Below are the code and all the weights of a small trained network. Each question names an input and a class and asks about switching units off, where a switched-off unit gives its printed mean instead of its output.

import numpy as np


def w(rows, s, z=0):
    codes = np.array(rows[::2]) - 128.0
    scale = np.full(codes.shape[1], s)
    scale[-1] = z or s
    return codes * scale


def norm(h):
    return h / np.sqrt((h * h).mean(-1, keepdims=True) + 1e-5)


def f(y):
    return y / 2 * (1 + np.tanh(0.7978845608 * (y + 0.044715 * y**3)))


def log_softmax(a):
    a = a - a.max(-1, keepdims=True)
    return a - np.log(np.exp(a).sum(-1, keepdims=True))


def net(x, mask):
    res = np.array(x, float).reshape(1, 2) / 4 @ E
    u = 0
    for l in range(2):
        y = f(norm(res) @ A[l][:, :-1].T + A[l][:, -1])
        res = res + np.where(mask[u : u + 9], y, B[l][:, -1]) @ B[l][:, :-1]
        u += 9
    return log_softmax(norm(res)[-1] @ U[:, :-1].T + U[:, -1])


A, B = {}, {}
E = w([
[151,37,123,194,102,212,102,63,94,3,1],'x0',
[26,118,199,73,16,80,124,161,135,84,77],'x1',
],0.00062)
A[0] = w([
[2,87,182,55,12,77,93,86,184,130,100,199],'L0N1',
[121,138,111,130,118,151,137,141,132,120,137,129],'L0N2',
[153,134,141,112,136,109,101,118,90,134,116,137],'L0N3',
[108,131,117,117,160,124,116,140,119,103,130,130],'L0N4',
[133,137,132,149,130,112,174,139,146,118,112,130],'L0N5',
[119,227,122,27,163,25,158,204,199,242,229,202],'L0N6',
[241,156,22,211,238,198,165,76,68,187,188,255],'L0N7',
[176,25,108,187,112,199,34,49,65,18,2,149],'L0N8',
[177,121,140,117,143,112,115,119,75,99,134,67],'L0N9',
],0.00098,0.00082)
B[0] = w([
[193,212,167,112,141,123,183,243,76,43,59,213],'L0N1',
[132,121,130,142,124,115,138,122,139,120,137,128],'L0N2',
[117,131,85,104,137,132,142,138,129,118,115,130],'L0N3',
[127,133,120,134,134,113,127,123,137,128,116,129],'L0N4',
[121,121,158,137,155,119,124,119,139,120,137,129],'L0N5',
[25,94,85,229,71,217,151,116,186,82,68,220],'L0N6',
[93,154,211,91,56,108,157,240,125,39,35,210],'L0N7',
[1,178,81,165,96,140,190,168,228,180,157,254],'L0N8',
[116,100,95,155,107,142,155,119,159,168,157,112],'L0N9',
],0.00089,0.0014)
A[1] = w([
[152,165,129,128,147,136,148,158,90,106,109,100],'L1N1',
[94,149,131,148,100,139,155,164,157,115,110,181],'L1N2',
[102,143,108,141,131,145,147,148,143,129,124,127],'L1N3',
[128,143,120,117,143,119,150,134,132,134,133,111],'L1N4',
[155,51,144,135,119,146,71,25,74,82,93,141],'L1N5',
[251,133,94,146,200,144,123,109,110,149,155,3],'L1N6',
[132,160,116,135,149,130,141,150,110,116,117,113],'L1N7',
[214,128,86,155,197,155,130,110,123,150,149,64],'L1N8',
[115,155,137,76,136,63,114,132,132,212,218,47],'L1N9',
],0.0026,0.00068)
B[1] = w([
[61,95,86,142,122,144,137,74,168,213,164,146],'L1N1',
[214,100,139,83,158,90,95,102,66,164,169,253],'L1N2',
[153,94,141,106,132,116,88,104,82,139,135,175],'L1N3',
[117,75,131,150,122,167,104,84,101,59,85,124],'L1N4',
[91,232,60,147,162,143,227,177,195,247,203,168],'L1N5',
[82,131,240,31,36,34,98,181,66,27,81,125],'L1N6',
[90,87,111,142,106,139,112,59,130,163,138,145],'L1N7',
[76,121,204,43,17,51,114,158,106,124,103,132],'L1N8',
[125,114,32,235,135,254,213,84,170,90,20,136],'L1N9',
],0.0014,0.0018)
U = w([
[93,153,46,211,142,208,188,123,201,146,114,145],'0',
[109,145,221,37,69,45,120,176,98,76,99,133],'1',
[216,68,134,114,215,108,34,65,78,171,213,130],'2',
[119,223,170,119,216,75,33,29,255,29,213,2],'3',
],0.0073,0.0089)

Each question gives the input, the list of numbers given to net, and the class t.
The units are the neurons (one row each of A and B). Each row of codes is followed by its name. A weight is (code - 128) times the scale printed after its matrix; where a second scale follows, it is the last column's (A, B and U).
mask holds one flag per neuron, layer by layer. A switched-off neuron (its flag False) gives its mean, the last column of its row in B, instead of its output. The means were averaged over made-up inputs and are rounded, as every weight is.
A unit's drop is (log p(t) with every unit on - log p(t) with that unit switched off) / (log p(t) with every unit on - log p(t) with every unit switched off).
The circuit of an input: a set's keep is (log p(t) with only the set's units on - log p(t) with every unit switched off) / (log p(t) with every unit on - log p(t) with every unit switched off). Starting from the 12 units with the biggest drops (on a tie, the unit counted first), units are removed one at a time, each time the one whose removal leaves the highest keep (on an exact tie, the one counted first), for as long as the keep stays at least 0.8.
units of the circuit, in order: the units of the circuit, biggest drop first
top k neurons: the k neurons with the biggest drops, biggest first
drop when u is switched off: that unit's drop, to one decimal
input [-6,-3], class 0: units of the circuit, in order : (L1N9)
input [-1,0], class 2: top 2 neurons : (L0N6; L1N9)
input [-5,-6], class 1: units of the circuit, in order : (L1N6; L1N8)
input [-6,-8], class 1: units of the circuit, in order : (L1N6; L1N8)
input [-3,0], class 2: top 2 neurons : (L0N6; L0N8)
input [8,6], class 0: top 2 neurons : (L1N5; L1N6)
input [-3,-4], class 1: top 2 neurons : (L0N8; L1N6)
input [-4,1], class 0: top 2 neurons : (L1N9; L0N7)
input [0,3], class 2: top 3 neurons : (L0N7; L1N6; L1N8)
input [-3,1], class 2: top 3 neurons : (L0N6; L0N8; L1N2)
input [-6,6], class 0: top 4 neurons : (L1N9; L0N7; L1N6; L1N8)
input [-4,-6], class 1: top 2 neurons : (L1N6; L0N8)
input [-5,4], class 0: top 2 neurons : (L1N9; L0N7)
input [-4,-3], class 0: units of the circuit, in order : (L1N9)
input [-5,-1], class 0: drop when L1N9 is switched off : 1.1
input [3,-5], class 1: drop when L0N6 is switched off : 0.8
input [-2,-4], class 1: drop when L0N8 is switched off : 1.4
input [-7,5], class 0: drop when L1N9 is switched off : 0.9
